Each row has a name. After each piece below comes the name of the row it's from, unless a question asks for something else. Each question is about the rows just above it. Places in a row count from 0.

J_740: [-15  22  81 -34  54 -44  -9  -5  17 -11 -12  43  -9 -39 -59  43]
J_583: [-10 -27  23  -9  33 -27 -20  12 -42  -9 -32  60 -48 -19 -52  59]
J_256: [  6 -12  61 -28  45 -46 -11  21 -79 -22 -48  88 -47 -44 -94  74]
J_643: [  6   4  81 -25  47 -44  -6  20 -79  -3 -25  45 -51 -44 -53  59]
J_9: [-17   3  26 -10  31 -58 -25   1  21  33 -28  75  -9  -3  13  74]
J_416: [ -8 -27  23 -25  38 -49 -25   8 -21   5 -25  88 -48 -16  13  63]
J_378: [-12 -12  50  -9  47 -27  -5  21 -74  -3 -48  82 -51 -43 -94  83]
J_751: [-17   3  26 -10  31 -58 -25   1  21  33 -28  59  -9  -3  13  74]
J_129: [ -6   0  66 -25  44 -62  -5   5 -38  -4 -31  55 -37 -35 -82  56]
J_144: [ -6   5  76 -25  46 -50 -18  12 -24  -7 -12  43  77 -44 -57  57]
J_830: [-21  22  56 -34  54 -62  -6  -5  11 -22 -28  55 -24 -25 -52  53]
tags:
[22] -> J_767
[1] -> J_352
[2] -> J_923
[20] -> J_637
[21] -> J_903
The tag of J_751, keyed by place 7:	J_352
[-17   3  26 -10  31 -58 -25   1  21  33 -28  75  -9  -3  13  74] is in which row?	J_9
Shuffled J_378 with one entry gone: [-48 -43  21 -27 -51  -9  -3 -12  -5  47  83 -12 -94  50 -74], missing	[82]
Which entry of J_144 is missing from [-57   5 -25  43 -18 -24 -12  12  77 -50  -6 -44  46  -7  57]?	[76]

J_378: [ 34  48  67  80  75  45   5 -22 -24 -35 -72 -80 -68 -80 -30 -21  15  17
  34  61  72  76  85]
J_751: [ 65  32  -7 -47 -61 -69 -58 -76 -76 -57 -40  -6  29  79  77  70  90  71
  64  25  11 -41 -65]
J_830: [-40 -73 -63 -64 -79 -69 -58 -30  17  34  66  85  68  85  77  45  28 -18
 -45 -71 -76 -81 -72]
J_144: [ 12  15 -38 -64 -84 -80 -87 -45 -32 -22  -2  34  68  85  77  75  49  17
   5  -8 -47 -63 -78]
J_643: [ 12  22  39  63  87  88  54  41  14 -22  -7 -71 -70 -79 -88 -66 -27  14
   5  32  66  78  85]
[-61] with -1 step of 1 on every entry:	[-62]
tags:
[28] -> J_493
[-71] -> J_241
[-8] -> J_429
[-72] -> J_635
[-7] -> J_295
The tag of J_830, keyed by place 19:	J_241

J_256: [ 56 -14  40 -21  29  24  47]
J_129: [ 56 -14  40 -21   7 -43  60]
J_751: [  9  31  39 -28 -22  -8  40]
J_643: [ -1   4 -14   4 -40   0 -71]
J_9: [ -1   4 -14   0  11   5  16]
J_378: [ 56 -14  40 -21 -21  23 -39]
Shuffled J_751 with one entry gone: [-22  39  31 -28   9  -8], missing	[40]
The one value in J_129 and J_9:	[-14]
Where do [ -1   4 -14   4 -40   0 -71] appear?	J_643
tags:
[29] -> J_631
[56] -> J_601
[-22] -> J_736
[47] -> J_39
Join J_256 by its entry at place 4:	J_631

J_332: [  0  36 -37 -36   3 -69]
J_9: [  0  34  41   2   3 -85]
J_751: [  5  56  30   0   5 -46]
J_378: [  0  34  41 -30   1 -76]
J_643: [  5  56  30 -66   5 -46]
J_416: [-31   9  40   4   5   6]
[  5  56  30 -66] with +1 step of 1 on every entry:	[  6  57  31 -65]
J_9 without one entry, shuffled: [-85   3   2  41  34]. Gone:	[0]
Shuffled J_643 with one entry gone: [  5   5 -66 -46  56], missing	[30]
Which entry of J_332 is missing from [ 36   0 -37   3 -69]?	[-36]
Which value is in both J_751 and J_416?	[5]

J_583: [ 50 -17   9 -29  17 -30 -37  -7 -14  70  -4 -12   8   6  17 -12 -33  52
   9  -9   0  -9 -23  14 -10 -63  37 -19  15  47 -34 -19   4  -2 -14 -17
 -11 -24  -4   9 -45 -13  24   3  36  36 -38  32   1 -25 -25 -37  28 -30
 -27  -8  42  20]
J_378: [ 10  23  -4 -35 -23  -8 -41   1   0  -2 -18 -42   0 -19  15   5  -6  45
 -14  67  55 -43 -39  32  13 -62 -15  52 -21 -18 -45  14   2 -16  42  35
 -27  49   4  -3 -44  13 -25 -17   9 -34  16  17  -1  31   3  -6 -10  -8
  12  12   7  -5]
J_751: [ 50 -17   9 -29  17 -30 -37  -7 -14  70  -4 -12   8   6  17 -12 -33  52
   9  -9   0  -9 -23  14 -10 -63  37 -19  15 -12  45  36  -3  24 -11  11
  33   3 -13 -13  72   2 -33 -13 -16  -5  72  -7  -6  42   5  36 -24  16
  18  15   1 -17]
J_643: [-36  -6 -22  -5  -3  -7 -32  58 -28  -7   5  33   2  -8  -9  40   0   9
   4  39  41   1 -17 -10   8  57  -1  32 -11 -20   0 -15   2   8   0 -34
 -13   8  13 -22 -23  25 -56 -11 -15  32 -35 -28  12  -9  26 -12  11  36
   6 -10   3 -44]
J_416: [ 10  23  -4 -35 -23  -8 -41   1   0  -2 -18 -42   0 -19  15   5  -6  45
 -14  67  55 -43 -39  32  13 -62 -15  52 -21  37 -45  14   2 -16  42  35
 -27  49   4  -3 -44  13 -25 -17   9 -34  43   4 -21 -20 -19  43 -17  -3
 -19   4 -37  34]
J_144: [ 10  23  -4 -35 -23  -8 -41   1   0  -2 -18 -42   0 -19  15   5  -6  45
 -14  67  55 -43 -39  32  13 -62 -15  52 -21 -18 -45  14   2 -16  42  35
 -27  49   4  -3 -44  13 -25  31 -74 -28 -13 -14  -1  30  35 -46 -25 -12
  33  -6  15 -28]
J_830: [  8 -35  10 -39 -29  -8 -17  45   3  12 -25 -24 -19 -20   0 -18  -5 -28
  44 -46 -58  24 -25  35  -6  -6 -26 -12  -5   8 -32  29   2 -18 -24 -15
   0 -38 -45  19 -13  40 -21 -24  15  -5  11   0 -23 -25 -44 -12 -49 -27
 -23 -22  -1  68]
Table of tags by key:
[-21] -> J_938
[-25] -> J_679
[-18] -> J_742
[-33] -> J_287
[-56] -> J_308
[24] -> J_538
Join J_830 by its entry at place 42:	J_938
Move every entry of [  0  -9 -23  14] by +1 step of 1.	[  1  -8 -22  15]
Move every entry of [-6] by -1 step of 1.	[-7]
Where do [ 10  23  -4 -35 -23  -8 -41   1   0  -2 -18 -42   0 -19  15   5  -6  45
 -14  67  55 -43 -39  32  13 -62 -15  52 -21 -18 -45  14   2 -16  42  35
 -27  49   4  -3 -44  13 -25  31 -74 -28 -13 -14  -1  30  35 -46 -25 -12
  33  -6  15 -28] appear?	J_144
q: [  8 -35  10 -39 -29  -8 -17  45   3  12 -25 -24 -19 -20   0 -18  -5 -28
  44 -46 -58  24 -25  35  -6  -6 -26 -12  -5   8 -32  29   2 -18 -24 -15
   0 -38 -45  19 -13  40 -21 -24  15  -5  11   0 -23 -25 -44 -12 -49 -27
 -23 -22  -1  68]	J_830

J_256: [10 16 77 -2]
J_9: [ 0 31 83 11]
J_583: [ 10 -32  65  71]
J_751: [ 43 -17  19  76]
J_129: [11 10 65 71]
J_416: [19 53 24 -3]
J_144: [83 30 77 -2]
J_332: [10 29 83 20]
J_830: [-1 29 83 67]
Which value is in both J_751 and J_416?	[19]
key -> tag
[29] -> J_754
[-1] -> J_73
[-17] -> J_540
[67] -> J_605
[30] -> J_592
[68] -> J_673
Look up the entry of J_830 at place 1 in the table:	J_754
The one value in J_9 and J_129:	[11]
The one value in J_9 and J_144:	[83]
q: [83 30 77 -2]	J_144

J_830: [ 14 -15 -12   0  15   1   1  20]
J_129: [  7 -12  15  18 -11  14  12  16]
J_332: [-10 -18   4   7   4 -11  16  13]
J_144: [  7 -15 -12   0  15   1   1  20]
J_9: [-10 -30  -9  -8 -10 -23  20  18]
J_740: [ 82 -42   6  -9  41 -37  18 -10]
J_416: [ 82 -42   6  -9  41 -37 -18 -12]
J_583: [-16 -23 -19  34  -6  11 -16  16]
J_378: [-13 -51  46  60 -10 -70  22  61]
J_751: [  7  18  -7 -16  18   6 -20  15]
J_256: [  0 -27   7   9   9  -3   7   9]
q: [  7 -15 -12   0  15   1   1  20]	J_144
Where do [-16 -23 -19  34  -6  11 -16  16] appear?	J_583
tags:
[18] -> J_831
[15] -> J_445
[14] -> J_152
[6] -> J_782
[5] -> J_162
Join J_129 by its entry at place 5:	J_152
Shuffled J_129 with one entry gone: [ 16   7  12 -11 -12  18  14], missing	[15]
q: [  0 -27   7   9   9  -3   7   9]	J_256

J_751: [ -8  -3 -51 -24  26  -4]
J_378: [ -8  -3 -51 -24  26 -27]
J_830: [ -1  -3 -37 -46  11  45]
J_144: [ -1  -3 -37 -62  11  45]
J_144 without one entry, shuffled: [-37  45  -3  -1 -62]. Gone:	[11]
Table of tags by key:
[-46] -> J_336
[-24] -> J_612
[-3] -> J_738
Join J_830 by its entry at place 3:	J_336
Which row holds [ -8  -3 -51 -24  26  -4]?	J_751
Shift each entry of [-1] by -1 times 1:	[-2]

J_830: [ 13  78  71   9 -31 -31 -18   4  41  63  41 -15 -72 -91  58]
J_9: [ 13  70  71   9 -31 -31 -18   4  41  63  41 -15 -72 -91 -65]
J_751: [ 13  78  71   9 -31 -31 -18   4  41  63  41 -15  51 -91 -65]
J_643: [ 13  78  71   9 -31 -31 -18   4 -91 -49  34  83  57  -7 -37]
J_144: [ -9 -65 -94 -69   2  71  77  17 -32 -33 -18   0  36  64  45]
Where do [ 13  70  71   9 -31 -31 -18   4  41  63  41 -15 -72 -91 -65] appear?	J_9
Shuffled J_9 with one entry gone: [ 13  41   9 -15 -91 -18 -31  63  41   4 -72 -65  70 -31], missing	[71]
Table of tags by key:
[-10] -> J_267
[-9] -> J_902
[12] -> J_514
[-18] -> J_777
[13] -> J_442
[-19] -> J_413
Look up the entry of J_830 at place 0 in the table:	J_442

J_583: [-26  -2 -87  -2  -8]
J_751: [-25  -2 -42  -9 -10]
J_9: [ 16   7 -35  14   2]
J_378: [16 -7 -2 20 19]
J_416: [ 32  27 -15  18  12]
J_332: [35 24 -6  6 16]
J_144: [ 57  40 -11  25  26]
J_830: [35 37 12  3 48]
J_740: [54 65 33 38 12]
J_643: [58 64 18  0 24]
q: [35 37 12  3 48]	J_830
The row with [35 24 -6  6 16] is	J_332
Which value is in both J_332 and J_9?	[16]
Shift each entry of [ 16   7 -35] by +1 times 1:	[ 17   8 -34]

J_378: [-14  12  -4  32 -69 -14   9  30  21  17   1 -23 -30 -13  10 -38 -23  -6
  14 -21  -3 -17  22  -9   5 -37  13]
J_740: [  8  -3   4  18  36  43   9 -12 -20 -16  -5  14   0  17 -23  17  -8  -9
  14   6  15   2  -6  -6 -13  39  -1]
J_643: [-11   5   0   0 -56   2   9  29   9   6   3 -13 -19  -9   4 -23 -16  -3
  -1 -13   2 -11  16  -5   4 -18   7]
J_144: [ 13 -31 -31  -2  -9 -18  -4   1 -22 -20   1   3  26   3 -31  31  10  -3
 -37 -16  26   6 -23 -10  14 -13   0]
J_129: [  6  14 -33 -32   9 -28 -27  13  21  16 -18  31 -26 -25 -17 -20  20  -7
 -43   7 -32   6  23 -12 -38 -37 -19]
J_9: [  8 -16   4 -27  28  42  39 -26  -4 -14  40  23 -22  25  22 -13  26   9
  14 -14  23   5   3  -6 -25  62 -39]
J_256: [-15   6  15 -31  -8  -1  -7 -10   0 -12  -1 -25  33  -8  19  29   5  11
   2  15 -12   8   4   5  -8 -10  17]
Which entry of J_643 is missing from [  4  -9   2 -13  16 -18   2   5   9   3  -3 -13 -56 -11 -19   0 -11  -5
   4   9   7  29   6 -16   0 -23]?	[-1]
tags:
[11] -> J_579
[-3] -> J_363
[-23] -> J_303
Look up the entry of J_643 at place 17 in the table:	J_363
The row with [  6  14 -33 -32   9 -28 -27  13  21  16 -18  31 -26 -25 -17 -20  20  -7
 -43   7 -32   6  23 -12 -38 -37 -19] is	J_129

J_9: [-22  70 -43 -93]
J_830: [ 92  37  53 -67]
J_751: [ 40  52   9 -78]
J_256: [ 22  57  -7 -82]
J_643: [ 75  41  38 -70]
Shift each entry of [22 57] by +1 times 1:	[23 58]
Move every entry of [-22  70 -43] by -1 step of 1.	[-23  69 -44]
Table of tags by key:
[-77] -> J_922
[10] -> J_476
[-93] -> J_790
[-67] -> J_942
[-82] -> J_901
[-78] -> J_431
[9] -> J_32
Join J_751 by its entry at place 3:	J_431
q: [-22  70 -43 -93]	J_9

J_332: [ 21  25 -11 -25 -35   6   1 -39  57  43 -46]
J_9: [  1  41 -29 -68  -6  24  -7  17  37   9   7]
J_256: [ -8  -7  10  -2  17 -48  38   0  18  13 -28]
J_751: [ -4  16  45 -44   5 -32  20  32 -35  16  13]
J_583: [-26   7  30  10  15 -25  32 -30  23  52 -24]
J_129: [ 23  16 -80 -22 -40  -8   6   7  81  34 -37]
J_144: [  5   3 -48  -7  33   6  22 -82 -47 -21  30]
Which entry of J_144 is missing from [-21 -48   3   6  30  33 -82  -7  22   5]?	[-47]
The one value in J_256 and J_129:	[-8]
Which entry of J_583 is missing from [ 15  10   7 -26  23 -30  32  52 -24  30]?	[-25]
[ -4  16  45 -44   5 -32  20  32 -35  16  13] is in which row?	J_751
key -> tag
[-35] -> J_925
[-2] -> J_803
[-40] -> J_765
[-6] -> J_231
[5] -> J_318
[-48] -> J_632
[17] -> J_112
[33] -> J_400
Look up the entry of J_256 at place 4 in the table:	J_112

J_129: [-12  13 -15  46 -26   3 -37   8 -44]
J_751: [ -3  38 -33  56 -17 -32 -49   9  -7]
J_256: [-15  46  -8  70 -22  -7  45   9  -3]
J_256 without one entry, shuffled: [ 45 -15 -22  70  -8  -7  -3   9]. Gone:	[46]
[-32 -49] with +1 step of 1 on every entry:	[-31 -48]
Which entry of J_751 is missing from [-49  38  56 -32   9 -17  -7  -3]?	[-33]

J_416: [-1 24  7 -3 -1  3 -1 -9]
J_583: [-10  19  29  26  -3 -28  61  -3]
J_643: [ 20  24 -23   4  -4  19  -5  -9]
J_256: [ -1  12   7  -3  -1   4  28 -10]
J_332: [ 21  -4 -40   3  -1  -8 -11   8]
J_830: [-12   5  25  -5  24 -14 -11 -15]
J_751: [  3 -20  29  -1  14   5 -15 -19]
J_9: [  8 -14  23  14   2 -17  66   1]
Move every entry of [29] by +1 step of 1.	[30]
Table of tags by key:
[-2] -> J_124
[-4] -> J_591
[3] -> J_967
[-1] -> J_714
[-3] -> J_483
[21] -> J_157
The tag of J_256, keyed by place 0:	J_714
Which value is in both J_830 and J_416?	[24]
Shared by J_583 and J_751:	[29]

J_378: [ -5  -2 -15   3  -6  -8  11  -6   3 -17 -15   7  -4 -87  -2  27  -6   1
  26   6  20  -5  17  15  11  25   9  -6  -3]
J_332: [ -5  -2 -15   3  -6  -8  11  -6   3 -17 -15   7  -4 -87  -2  27  -6   1
  26   6 -27   7 -48  -8 -19 -59  26  -6  -3]
J_256: [ -5  -2 -15   3  -6  -8  11  -6   3 -17 -15   7  -4 -87  -2  27  -6   1
  26   6 -27   7 -48  -8 -19  37   9  -6  -3]
Which entry of J_332 is missing from [ 26 -27 -87 -17 -19   6  -8  -6  -2  -3   7   1   7  -4  27  -2   3 -48
  -5  -6  -6  -6 -15 -59 -15  26  -8   3]?	[11]
J_332 without one entry, shuffled: [ -2  11   3   7  -8   6 -48 -59 -17 -15  -4 -87  -8 -19  26  -3  26 -15
   1   7  -2  -6  -6  -6   3  -5 -27  -6]. Gone:	[27]
J_332 without one entry, shuffled: [ -4  26   1  26  -2   6 -15  -2  -6 -87  -6 -59  11   7  -8  -6  -8 -27
 -17 -19  -6   3   3 -15  -3   7  -5 -48]. Gone:	[27]
q: [ -5  -2 -15   3  -6  -8  11  -6   3 -17 -15   7  -4 -87  -2  27  -6   1
  26   6  20  -5  17  15  11  25   9  -6  -3]	J_378
Move every entry of [3] by -1 step of 1.	[2]

